Below are the code and all the weights of a small trained network. Each question names an input and a target symbol and asks about switching units off, where a switched-off unit gives its printed mean instead of its output.

import numpy as np


def w(rows, s, z=0):
    codes = np.array(rows[::2]) - 128.0
    scale = np.full(codes.shape[1], s)
    scale[-1] = z or s
    return codes * scale


def norm(h):
    return h / np.sqrt((h * h).mean(-1, keepdims=True) + 1e-5)


def f(y):
    return np.maximum(y, 0)


def softmax(a):
    e = np.exp(a - a.max(-1, keepdims=True))
    return e / e.sum(-1, keepdims=True)


def log_softmax(a):
    a = a - a.max(-1, keepdims=True)
    return a - np.log(np.exp(a).sum(-1, keepdims=True))


def net(x, mask):
    ids = ['ΠΦβγηλψ'.index(c) for c in x.split()]
    T = len(ids)
    res = E[ids] + P[:T]
    q, k, v = (norm(res) @ M[0].T for M in (Q, K, V))
    z = softmax(np.where(np.tri(T) > 0, q @ k.T / 3**0.5, -1e9)) @ v
    res = res + np.where(mask[0], z, O[0][:, -1]) @ O[0][:, :-1]
    y = f(norm(res) @ A[0][:, :-1].T + A[0][:, -1])
    res = res + np.where(mask[1:9], y, B[0][:, -1]) @ B[0][:, :-1]
    return log_softmax(norm(res)[-1] @ U[:, :-1].T + U[:, -1])


Q, K, V, O, A, B = {}, {}, {}, {}, {}, {}
E = w([
[125,75,128,122,106,118],'Π',
[47,45,104,87,240,219],'Φ',
[26,97,88,107,177,113],'β',
[106,103,116,205,113,192],'γ',
[68,90,141,111,118,106],'η',
[87,143,141,113,42,108],'λ',
[87,132,124,160,7,79],'ψ',
],0.019)
P = w([
[195,226,145,150,179,124],'0',
[214,20,185,132,92,131],'1',
[114,219,186,116,168,72],'2',
[195,111,53,146,161,146],'3',
[152,24,192,130,58,191],'4',
[185,213,215,161,147,23],'5',
[180,129,51,143,187,156],'6',
[109,2,126,165,18,167],'7',
[61,218,135,216,141,99],'8',
],0.0098)
Q[0] = w([
[77,180,155,225,154,145],'h1',
[127,150,89,135,99,136],'h1',
[227,74,12,100,125,135],'h1',
],0.011)
K[0] = w([
[134,113,254,125,88,9],'h1',
[165,138,43,154,67,108],'h1',
[106,35,56,32,70,130],'h1',
],0.0078)
V[0] = w([
[114,92,176,153,181,96],'h1',
[154,113,100,106,139,62],'h1',
[128,165,132,6,122,140],'h1',
],0.015)
O[0] = w([
[165,167,74,103,119,206,154],'h1',
[154,221,134,106,209,99,105],'h1',
[116,76,91,97,119,6,3],'h1',
],0.013,0.0066)
A[0] = w([
[140,185,156,166,79,108,156],'n1',
[110,220,76,82,74,143,30],'n2',
[141,152,182,167,194,107,249],'n3',
[105,127,68,143,171,199,144],'n4',
[134,133,112,151,116,175,186],'n5',
[78,143,124,248,93,136,119],'n6',
[96,85,107,164,124,119,87],'n7',
[146,34,111,54,135,160,193],'n8',
],0.011,0.002)
B[0] = w([
[89,130,99,111,199,82,194],'n1',
[156,76,119,108,50,110,165],'n2',
[4,185,130,151,169,84,162],'n3',
[117,118,104,160,3,77,229],'n4',
[160,133,166,183,172,101,213],'n5',
[91,142,205,122,182,105,255],'n6',
[135,166,149,144,75,226,157],'n7',
[185,207,165,89,244,99,177],'n8',
],0.0084,0.0094)
U = w([
[152,255,115,107,143,116,46],'Π',
[172,118,121,122,171,106,214],'Φ',
[103,132,80,104,115,124,177],'β',
[124,92,169,156,74,202,138],'γ',
[171,162,123,95,38,105,123],'η',
[109,75,139,161,156,38,131],'λ',
[124,163,174,135,182,78,4],'ψ',
],0.0098,0.0033)

Each question gives the input, a string of symbols that net reads in full, and the target symbol t.
The units are the heads (3 rows each of Q, K, V and O) and the neurons (one row each of A and B). Each row of codes is followed by its name. A weight is (code - 128) times the scale printed after its matrix; where a second scale follows, it is the last column's (O, A, B and U).
mask holds one flag per unit, heads first, then neurons. A switched-off unit (its flag False) gives its mean, the last column of its rows in O or B, instead of its output. The means were averaged over made-up inputs and are rounded, as every weight is.
A unit's drop is (log p(t) with every unit on - log p(t) with that unit switched off) / (log p(t) with every unit on - log p(t) with every unit switched off).
The circuit of an input: a set's keep is (log p(t) with only the set's units on - log p(t) with every unit switched off) / (log p(t) with every unit on - log p(t) with every unit switched off). Starting from all 9 units, units are removed one at a time, each time the one whose removal leaves the highest keep (on an exact tie, the one counted first), for as long as the keep stays at least 0.8.
units of the circuit, in order: the units of the circuit, biggest drop first
k most important neurons: the k neurons with the biggest drops, biggest first
drop when u is switched off: that unit's drop, to one decimal
input λ γ η, target λ: units of the circuit, in order : h1
input γ γ ψ, target γ: 2 most important neurons : n8, n3
input Φ γ β Π λ γ η, target η: units of the circuit, in order : n4, h1, n6
input Π γ Φ, target Π: units of the circuit, in order : h1, n8, n4
input Φ λ Φ η Π, target Φ: 2 most important neurons : n8, n4
input Π Π γ γ γ η Φ λ η, target η: 2 most important neurons : n2, n4
input Π Π γ Π γ λ, target γ: 3 most important neurons : n8, n2, n3
input Φ η β Π λ, target η: 2 most important neurons : n6, n8
input ψ λ η ψ, target λ: 2 most important neurons : n1, n8
input η λ η β λ, target η: units of the circuit, in order : h1, n6
input λ λ ψ, target λ: drop when h1 is switched off : 0.4
input λ η Π, target λ: drop when n2 is switched off : 0.0
input λ Π Π Π Φ Π ψ, target ψ: drop when n4 is switched off : 0.3
